Below are the code and all the weights of a small trained network. Each question names an input and a target symbol and asks about switching units off, where a switched-off unit gives its printed mean instead of its output.

import numpy as np


def w(rows, s, z=0):
    codes = np.array(rows[::2]) - 128.0
    scale = np.full(codes.shape[1], s)
    scale[-1] = z or s
    return codes * scale


def norm(h):
    return h / np.sqrt((h * h).mean(-1, keepdims=True) + 1e-5)


def f(y):
    return np.maximum(y, 0)


def softmax(a):
    e = np.exp(a - a.max(-1, keepdims=True))
    return e / e.sum(-1, keepdims=True)


def log_softmax(a):
    a = a - a.max(-1, keepdims=True)
    return a - np.log(np.exp(a).sum(-1, keepdims=True))


def net(x, mask):
    ids = ['Λγζθξψω'.index(c) for c in x.split()]
    T = len(ids)
    res = E[ids] + P[:T]
    q, k, v = (norm(res) @ M[0].T for M in (Q, K, V))
    z = softmax(np.where(np.tri(T) > 0, q @ k.T / 3**0.5, -1e9)) @ v
    res = res + np.where(mask[0], z, O[0][:, -1]) @ O[0][:, :-1]
    y = f(norm(res) @ A[0][:, :-1].T + A[0][:, -1])
    res = res + np.where(mask[1:9], y, B[0][:, -1]) @ B[0][:, :-1]
    return log_softmax(norm(res)[-1] @ U[:, :-1].T + U[:, -1])


Q, K, V, O, A, B = {}, {}, {}, {}, {}, {}
E = w([
[210,235,19,25,148,254],'Λ',
[56,76,126,40,196,140],'γ',
[186,61,101,117,173,199],'ζ',
[127,106,158,102,240,163],'θ',
[151,87,49,98,135,211],'ξ',
[122,205,104,49,82,222],'ψ',
[255,163,140,63,109,155],'ω',
],0.0077)
P = w([
[102,84,208,196,104,65],'0',
[83,136,109,140,122,182],'1',
[112,180,1,88,168,88],'2',
[113,133,124,130,140,171],'3',
[128,102,82,73,141,49],'4',
[120,128,135,134,150,162],'5',
[148,96,60,43,128,74],'6',
[103,133,126,142,149,177],'7',
],0.0092)
Q[0] = w([
[113,158,155,192,189,254],'h1',
[111,148,90,132,160,92],'h1',
[117,104,142,123,159,253],'h1',
],0.0082)
K[0] = w([
[54,131,149,244,107,120],'h1',
[147,190,129,101,115,153],'h1',
[118,86,182,223,84,103],'h1',
],0.011)
V[0] = w([
[217,96,125,136,229,82],'h1',
[108,78,50,209,186,255],'h1',
[196,91,100,136,30,79],'h1',
],0.0065)
O[0] = w([
[127,157,23,145,185,83,229],'h1',
[148,50,90,34,113,113,248],'h1',
[40,254,159,120,113,108,248],'h1',
],0.0091,0.0017)
A[0] = w([
[127,144,65,92,166,106,121],'n1',
[174,69,94,169,133,66,45],'n2',
[180,206,137,151,143,183,109],'n3',
[133,132,181,254,74,52,71],'n4',
[39,78,151,182,200,139,63],'n5',
[109,201,31,142,184,68,87],'n6',
[126,150,56,92,136,127,112],'n7',
[120,155,84,113,167,83,6],'n8',
],0.0082,0.0026)
B[0] = w([
[141,133,221,130,169,131,253],'n1',
[115,143,181,114,106,178,157],'n2',
[93,81,57,143,96,136,185],'n3',
[139,176,114,9,255,74,141],'n4',
[132,163,76,173,48,162,152],'n5',
[134,95,136,147,73,18,237],'n6',
[132,173,200,164,169,115,254],'n7',
[158,98,114,166,77,116,170],'n8',
],0.0092,0.0062)
U = w([
[134,53,37,59,111,86,251],'Λ',
[153,120,17,167,111,168,203],'γ',
[146,189,154,183,170,1,56],'ζ',
[184,108,90,217,197,134,34],'θ',
[110,182,184,57,196,168,19],'ξ',
[151,112,192,198,48,169,154],'ψ',
[46,183,59,205,135,97,188],'ω',
],0.0091,0.0016)

Each question gives the input, a string of symbols that net reads in full, and the target symbol t.
The units are the heads (3 rows each of Q, K, V and O) and the neurons (one row each of A and B). Each row of codes is followed by its name. A weight is (code - 128) times the scale printed after its matrix; where a second scale follows, it is the last column's (O, A, B and U).
mask holds one flag per unit, heads first, then neurons. A switched-off unit (its flag False) gives its mean, the last column of its rows in O or B, instead of its output. The means were averaged over made-up inputs and are rounded, as every weight is.
A unit's drop is (log p(t) with every unit on - log p(t) with that unit switched off) / (log p(t) with every unit on - log p(t) with every unit switched off).
The circuit of an input: a set's keep is (log p(t) with only the set's units on - log p(t) with every unit switched off) / (log p(t) with every unit on - log p(t) with every unit switched off). Starting from all 9 units, units are removed one at a time, each time the one whose removal leaves the highest keep (on an exact tie, the one counted first), for as long as the keep stays at least 0.8.
circuit, biggest first: the units of the circuit, biggest drop first
top k neurons: the k neurons with the biggest drops, biggest first
drop of u: that unit's drop, to one decimal
input ζ γ ξ ψ ζ ω ξ ζ, target ζ: circuit, biggest first	[h1, n6, n7]
input ξ ω Λ ξ ψ, target ξ: circuit, biggest first	[h1, n6]
input ζ Λ ψ ω ξ ω Λ Λ, target ζ: top 3 neurons	[n6, n7, n1]
input ψ ψ θ, target ξ: top 3 neurons	[n6, n3, n8]
input ω γ γ ξ ψ Λ, target ω: circuit, biggest first	[h1, n3]
input Λ Λ ξ ζ, target Λ: circuit, biggest first	[h1]
input γ ω ξ ξ θ ψ, target γ: circuit, biggest first	[h1, n3, n1]
input ψ γ Λ, target ξ: top 2 neurons	[n7, n8]
input θ ζ ψ ω γ Λ, target θ: top 2 neurons	[n7, n1]
input ω ξ γ Λ ω ψ ζ, target ζ: circuit, biggest first	[h1, n7]
input γ θ ξ Λ ψ ξ γ, target ξ: top 2 neurons	[n6, n3]
input ξ ξ ξ ξ, target ξ: drop of n6	0.1
input ω γ ω ω θ ω Λ, target ζ: drop of n1	0.1
input ω ψ θ ζ ξ θ θ ψ, target ω: drop of h1	0.5
input γ ξ Λ ω ω Λ, target γ: circuit, biggest first	[n3]
